Below are the code and all the weights of a small trained network. Each question names an input and a target symbol and asks about switching units off, where a switched-off unit gives its printed mean instead of its output.

import numpy as np


def w(rows, s, z=0):
    codes = np.array(rows[::2]) - 128.0
    scale = np.full(codes.shape[1], s)
    scale[-1] = z or s
    return codes * scale


def norm(h):
    return h / np.sqrt((h * h).mean(-1, keepdims=True) + 1e-5)


def f(y):
    return np.maximum(y, 0)


def softmax(a):
    e = np.exp(a - a.max(-1, keepdims=True))
    return e / e.sum(-1, keepdims=True)


def log_softmax(a):
    a = a - a.max(-1, keepdims=True)
    return a - np.log(np.exp(a).sum(-1, keepdims=True))


def net(x, mask):
    ids = ['αβεθλμφψω'.index(c) for c in x.split()]
    T = len(ids)
    res = E[ids] + P[:T]
    r = norm(res)
    for j in range(3):
        rows = slice(2 * j, 2 * j + 2)
        q, k, v = (r @ M[0][rows].T for M in (Q, K, V))
        z = softmax(np.where(np.tri(T) > 0, q @ k.T / 2**0.5, -1e9)) @ v
        o = O[0][rows]
        res = res + np.where(mask[j], z, o[:, -1]) @ o[:, :-1]
    y = f(norm(res) @ A[0][:, :-1].T + A[0][:, -1])
    res = res + np.where(mask[3:7], y, B[0][:, -1]) @ B[0][:, :-1]
    return log_softmax(norm(res)[-1] @ U[:, :-1].T + U[:, -1])


Q, K, V, O, A, B = {}, {}, {}, {}, {}, {}
E = w([
[134,98,54,122,128],'α',
[91,151,159,134,137],'β',
[185,163,174,125,114],'ε',
[186,113,162,91,96],'θ',
[104,135,26,8,96],'λ',
[188,142,184,120,108],'μ',
[111,137,28,9,102],'φ',
[187,132,174,117,114],'ψ',
[93,128,21,18,82],'ω',
],0.015)
P = w([
[109,12,3,98,219],'0',
[132,133,114,168,45],'1',
[129,157,115,165,68],'2',
[140,136,104,155,82],'3',
[142,155,130,78,99],'4',
[142,135,132,70,102],'5',
[143,119,131,69,102],'6',
[142,116,141,63,106],'7',
],0.0066)
Q[0] = w([
[169,113,57,119,60],'H1',
[187,148,89,124,59],'H1',
[92,144,220,70,200],'H2',
[80,109,138,76,182],'H2',
[77,144,124,152,251],'H3',
[130,154,77,128,64],'H3',
],0.011)
K[0] = w([
[163,175,171,146,34],'H1',
[181,184,130,234,2],'H1',
[91,218,240,54,48],'H2',
[104,151,143,126,31],'H2',
[81,114,205,111,68],'H3',
[114,28,105,92,219],'H3',
],0.0078)
V[0] = w([
[91,109,150,120,179],'H1',
[143,102,117,97,168],'H1',
[93,105,219,219,254],'H2',
[204,142,186,90,104],'H2',
[67,151,239,115,137],'H3',
[80,19,171,133,88],'H3',
],0.0067)
O[0] = w([
[130,99,134,86,156,91],'H1',
[84,99,124,129,153,149],'H1',
[137,108,2,95,81,20],'H2',
[133,130,118,240,40,106],'H2',
[177,20,164,145,170,4],'H3',
[62,28,227,102,112,163],'H3',
],0.0072,0.0017)
A[0] = w([
[73,230,213,171,82,82],'N1',
[81,94,173,199,135,3],'N2',
[2,174,139,112,151,62],'N3',
[74,133,171,82,171,131],'N4',
],0.0068,0.0032)
B[0] = w([
[71,36,76,74,147,252],'N1',
[201,221,114,92,135,156],'N2',
[254,183,145,79,92,216],'N3',
[111,143,98,222,146,219],'N4',
],0.0089,0.0045)
U = w([
[11,103,42,80,144,189],'α',
[252,142,125,56,135,55],'β',
[158,209,132,222,147,200],'ε',
[74,50,163,186,169,253],'θ',
[118,120,190,122,158,82],'λ',
[155,71,101,201,69,148],'μ',
[114,121,188,119,150,94],'φ',
[142,59,93,159,117,99],'ψ',
[120,109,162,130,162,81],'ω',
],0.014,0.0079)

Each question gives the input, a string of symbols that net reads in full, and the target symbol t.
The units are the heads (2 rows each of Q, K, V and O) and the neurons (one row each of A and B). Each row of codes is followed by its name. A weight is (code - 128) times the scale printed after its matrix; where a second scale follows, it is the last column's (O, A, B and U).
mask holds one flag per unit, heads first, then neurons. A switched-off unit (its flag False) gives its mean, the last column of its rows in O or B, instead of its output. The means were averaged over made-up inputs and are rounded, as every weight is.
A unit's drop is (log p(t) with every unit on - log p(t) with that unit switched off) / (log p(t) with every unit on - log p(t) with every unit switched off).
The circuit of an input: a set's keep is (log p(t) with only the set's units on - log p(t) with every unit switched off) / (log p(t) with every unit on - log p(t) with every unit switched off). Starting from all 7 units, units are removed one at a time, each time the one whose removal leaves the highest keep (on an exact tie, the one counted first), for as long as the keep stays at least 0.8.
units of the circuit, in order: the units of the circuit, biggest drop first
top k neurons: the k neurons with the biggest drops, biggest first
heads that matter: for each layer, one digit per head in row order, 1 if its drop is at least 0.15 and else 0, layers parted by /
drop of u: that unit's drop, to one decimal
input μ β θ, target μ: units of the circuit, in order : H2
input α β λ α β θ μ, target α: units of the circuit, in order : H3; N1; N3
input β β α ω α β α, target ε: units of the circuit, in order : H2; N1; N4
input μ μ α β β α, target β: units of the circuit, in order : H3; N3; H2
input θ ψ μ, target θ: top 2 neurons : N1; N3
input μ β ψ, target μ: units of the circuit, in order : H2; N1
input α φ β α, target β: units of the circuit, in order : H2; N3; H3
input μ β λ μ, target μ: units of the circuit, in order : H2; N1
input β ε β, target β: top 2 neurons : N3; N2
input μ μ μ β, target α: top 3 neurons : N1; N2; N4
input β β ω θ μ β β, target θ: heads that matter : 101
input ω μ α λ β ε, target α: units of the circuit, in order : N1; H3; N3
input α λ μ, target α: top 2 neurons : N1; N3
input α β β μ μ μ β ε, target μ: units of the circuit, in order : H2; N3
input λ μ φ β λ φ, target β: heads that matter : 010
input β α α α, target ε: heads that matter : 010
input λ β α β β β β, target θ: heads that matter : 001
input β α α λ μ μ β β, target ε: top 3 neurons : N1; N4; N2
input β α β ω μ β, target ε: top 3 neurons : N1; N4; N3
input φ λ α μ β β λ, target β: top 2 neurons : N3; N1
input ε β α α β ε, target α: drop of N1 : 0.5
input α α β, target α: drop of H3 : 0.2
input ψ ω λ α β α β, target β: drop of H3 : 0.1
input α μ β θ, target α: drop of N3 : 0.3
